[[6769 3764 7222 7013 7414 4741 7162]
 [8380 5868 7302 5879 4985 7823 7518]
 [3892 6368 5040 6334 7258 4475 5196]
 [4937 5207 8976 6620 5363 7887 9023]
 [2171 5453 4612 5703 7178 5926 4369]
 [5391 8007 6022 6197 4597 6500 5766]
 [7178 6340 8185 5694 4936 6553 8406]
 [4721 6402 4494 3921 6158 7279 4473]] value 3892

[[4 4 4 4 5 4 5 4 5 4 5]
 [3 4 3 4 5 4 4 3 5 4 6]
 [3 4 4 4 5 4 5 5 4 4 3]
 [3 6 4 4 4 5 4 7 4 4 2]
 [2 5 5 3 3 5 5 6 4 4 3]
 [2 4 3 3 5 4 5 4 5 3 5]] value 3

[[3 6 4 7 5 5 7]
 [5 7 7 3 6 5 5]
 [4 6 7 6 2 7 6]
 [2 5 3 7 6 3 4]
 [2 6 7 3 7 5 7]
 [6 6 4 7 6 2 6]
 [7 4 4 2 7 3 3]] value 4

[[321 727 796 512 563 525 422 508 729 420 392]
 [767 317 224 502 456 536 637 536 294 681 709]
 [525 632 597 445 552 483 639 455 606 491 608]
 [463 648 728 494 612 455 484 510 679 461 490]
 [617 275 269 671 305 675 418 587 230 694 453]
 [521 573 558 434 711 392 518 475 622 520 611]
 [513 464 449 599 362 655 544 586 428 518 455]
 [551 515 526 496 650 452 564 576 587 450 564]
 [617 433 450 586 368 611 586 580 405 558 519]
 [390 743 789 437 685 432 576 512 796 338 509]
 [448 617 634 457 678 437 495 518 673 456 534]
 [651 556 501 390 615 419 698 486 571 538 734]] value 525

[[-146  -71  103  489  179 -275 -453 -371]
 [ -61 -202 -131 -941 -240  -78 -185 -186]
 [-624   85 -599 -110   64  -57  -77  -39]
 [-338 -291 -149 -561 -207  -51   67   45]
 [ 123 -204  193  644 -344  -99  -94   -2]
 [ -86   -3 -135  555  -92 -314  -71 -173]
 [-117 -448  113 -277 -162  -67  -79  -24]
 [-228  144 -281   74   56 -368 -127 -222]] value -624

[[81 46 60 68 35 44 38 50 51 59 37]
 [54 21 50 38 47 37 58 11 43 43 49]
 [56 46 40 64 64 43 33 56 60 51 28]
 [28 49 54 46 58 53 43 77 34 46  0]
 [22 46 39 41 41 53 32 32 42 43 63]
 [63 67 29 35 64 24 56 42 50 24 54]
 [15 48 43 30 35 41 52 53 62 43 44]] value 56

[[708 607 590 565 456 296 638 381 559 299 749 478 448 642]
 [353 671 573 545 514 458 518 600 565 567 788 568 419 323]
 [545 446 425 564 728 218 654 524 650 459 660 676 588 422]
 [342 560 561 482 606 453 678 463 533 591 762 572 298 440]
 [645 406 419 374 689 501 369 271 554 474 405 466 674 602]
 [501 634 686 569 493 329 753 368 455 568 795 544 299 420]
 [469 641 671 612 726 452 625 641 908 410 865 433 422 491]
 [509 655 658 548 434 580 440 442 596 427 682 426 557 478]] value 545
---
((75.5, -52.8, 29.4, -60.9, 47.0, 28.4), (51.4, -47.2, 53.7, -75.3, 4.4, 53.4), (54.5, 8.3, 28.2, 69.4, -30.9, -81.0))
29.4
((-2.3, -4.5, -4.0, -0.8, -12.1, -11.3), (-18.2, -9.7, -13.1, -24.8, -10.9, 10.4), (8.5, 20.5, -4.3, 23.3, -71.4, -4.7))
-4.0
((-54.0, -42.1, 26.7, 43.7, -3.7), (-73.3, -71.1, 48.6, -54.1, 41.5), (-69.5, -20.9, 59.0, 15.8, 3.6))
26.7
((16.4, -76.8, 37.5, -64.6, 19.4, -29.5), (-72.8, -39.6, -14.2, -35.8, -58.6, 18.9), (12.9, 23.7, -5.0, -76.3, 50.0, -51.6))
37.5
((-62.3, 2.3, -43.5, -27.2, -6.8), (-47.7, -24.9, -14.3, -59.3, 27.5), (-70.7, 2.8, 25.9, -78.0, -66.0))
-43.5
((7.5, 51.5, 22.8, 23.7, 27.0), (70.6, 56.5, -13.6, 36.7, -13.1), (-11.1, 32.9, 41.6, 19.6, 26.2))
22.8
((-39.2, -71.3, -53.9, -4.8), (24.0, 72.8, -16.2, 57.8), (-44.6, -13.6, 74.2, -57.8))
-53.9
((-41.7, -1.3, -24.1, -46.5, -7.7, 72.8), (27.2, 13.3, -19.6, 14.1, 26.3, -14.8), (-9.5, 23.8, -12.6, 1.7, 4.6, 0.5))
-24.1
((14.4, 3.6, 23.0, 13.7, 28.4), (1.1, -26.1, 2.6, 31.2, 32.3), (-70.0, -3.2, -26.3, -12.0, -18.6))
23.0
((20.4, 0.6, -12.0, -73.3, 41.3, -5.5, 11.0), (-42.1, 23.0, -8.1, 3.0, -8.1, 36.8, 23.3), (-77.4, 41.8, -13.4, -16.7, 9.0, -64.0, 19.8))
-12.0
